Below are the code and all the weights of a small trained network. Each question names an input and a class and asks about switching units off, where a switched-off unit gives its printed mean instead of its output.

import numpy as np


def w(rows, s, z=0):
    codes = np.array(rows[::2]) - 128.0
    scale = np.full(codes.shape[1], s)
    scale[-1] = z or s
    return codes * scale


def norm(h):
    return h / np.sqrt((h * h).mean(-1, keepdims=True) + 1e-5)


def f(y):
    return y / 2 * (1 + np.tanh(0.7978845608 * (y + 0.044715 * y**3)))


def log_softmax(a):
    a = a - a.max(-1, keepdims=True)
    return a - np.log(np.exp(a).sum(-1, keepdims=True))


def net(x, mask):
    res = np.array(x, float).reshape(1, 6) / 4 @ E
    u = 0
    for l in range(2):
        y = f(norm(res) @ A[l][:, :-1].T + A[l][:, -1])
        res = res + np.where(mask[u : u + 3], y, B[l][:, -1]) @ B[l][:, :-1]
        u += 3
    return log_softmax(norm(res)[-1] @ U[:, :-1].T + U[:, -1])


A, B = {}, {}
E = w([
[156,109,130,177,156,129,87],'x0',
[110,86,133,81,177,67,93],'x1',
[156,252,65,167,210,14,188],'x2',
[82,114,219,199,85,68,158],'x3',
[128,129,133,128,131,130,131],'x4',
[219,71,127,120,64,57,159],'x5',
],0.0038)
A[0] = w([
[93,174,179,3,107,132,223,2],'L0N1',
[219,96,167,240,214,147,36,34],'L0N2',
[98,113,153,59,161,51,46,12],'L0N3',
],0.0066,0.0031)
B[0] = w([
[131,68,2,195,77,108,77,161],'L0N1',
[95,114,33,110,59,108,144,247],'L0N2',
[223,68,117,151,206,201,247,172],'L0N3',
],0.0098,0.0012)
A[1] = w([
[254,135,153,95,75,86,97,56],'L1N1',
[217,168,93,68,135,165,72,21],'L1N2',
[185,182,120,209,75,225,197,2],'L1N3',
],0.0092,0.0035)
B[1] = w([
[51,198,108,121,201,219,75,252],'L1N1',
[87,97,254,228,50,25,180,235],'L1N2',
[193,8,110,64,234,103,170,215],'L1N3',
],0.0083,0.0023)
U = w([
[157,163,158,103,123,132,110,254],'0',
[202,44,127,95,224,142,197,99],'1',
[96,133,230,195,75,61,148,93],'2',
[70,208,118,117,191,207,64,83],'3',
[127,100,2,140,53,103,114,86],'4',
],0.0087,0.0082)

Each question gives the input, the list of numbers given to net, and the class t.
The units are the neurons (one row each of A and B). Each row of codes is followed by its name. A weight is (code - 128) times the scale printed after its matrix; where a second scale follows, it is the last column's (A, B and U).
mask holds one flag per neuron, layer by layer. A switched-off neuron (its flag False) gives its mean, the last column of its row in B, instead of its output. The means were averaged over made-up inputs and are rounded, as every weight is.
A unit's drop is (log p(t) with every unit on - log p(t) with that unit switched off) / (log p(t) with every unit on - log p(t) with every unit switched off).
The circuit of an input: a set's keep is (log p(t) with only the set's units on - log p(t) with every unit switched off) / (log p(t) with every unit on - log p(t) with every unit switched off). Starting from all 6 units, units are removed one at a time, each time the one whose removal leaves the highest keep (on an exact tie, the one counted first), for as long as the keep stays at least 0.8.
circuit, biggest first: the units of the circuit, biggest drop first
unit that matters most: the unit with the biggest drop
top k neurons: the k neurons with the biggest drops, biggest first
k most important neurons of layer l: the k neurons of layer l with the biggest drops, biggest first
drop when u is switched off: that unit's drop, to one decimal
input [2,-7,-6,1,5,3], class 1: top neuron	(L1N3)
input [8,6,-6,5,-7,8], class 3: circuit, biggest first	(L1N1, L1N2)
input [6,5,4,-6,1,2], class 2: top 2 neurons	(L1N2, L1N3)
input [8,-6,0,-8,-8,7], class 2: top 2 neurons	(L1N2, L0N3)
input [-4,-5,6,-8,6,8], class 2: top 2 neurons	(L1N2, L0N3)
input [6,1,4,5,-3,2], class 4: top 2 neurons	(L0N2, L1N2)
input [-7,1,6,-8,7,-6], class 2: top 2 neurons	(L1N2, L1N1)
input [-1,-7,6,5,0,-5], class 1: top 3 neurons	(L1N3, L1N2, L1N1)
input [5,3,4,1,-7,1], class 4: top 2 neurons	(L0N2, L1N3)
input [6,-3,-1,-7,-2,7], class 2: top 2 neurons	(L1N2, L0N1)
input [5,4,6,-7,1,5], class 2: top 3 neurons	(L1N2, L1N3, L0N1)
input [-7,-8,1,-7,8,2], class 1: top 2 neurons	(L1N3, L0N2)
input [0,4,0,-5,8,-5], class 2: top 3 neurons	(L1N2, L1N3, L1N1)
input [1,-4,0,-7,-6,8], class 3: top neuron	(L1N1)
input [-7,3,0,0,-6,4], class 4: top 2 neurons	(L0N1, L1N3)
input [-6,-3,-4,-6,-3,-1], class 2: 2 most important neurons of layer 0	(L0N2, L0N3)
input [-3,-8,-7,-2,1,-2], class 1: 2 most important neurons of layer 1	(L1N3, L1N1)
input [-6,-4,-3,4,1,1], class 4: 2 most important neurons of layer 0	(L0N1, L0N3)
input [-7,-5,-6,3,6,7], class 3: 2 most important neurons of layer 0	(L0N3, L0N2)
input [5,-3,0,0,1,-2], class 4: unit that matters most	L0N2
input [-7,-1,-4,-8,-7,5], class 2: drop when L0N2 is switched off	0.1
input [-3,7,-2,1,-1,-4], class 1: drop when L0N1 is switched off	0.0
input [2,5,1,4,8,8], class 3: drop when L1N1 is switched off	1.0
input [-3,-8,5,4,-4,0], class 1: drop when L1N3 is switched off	0.8
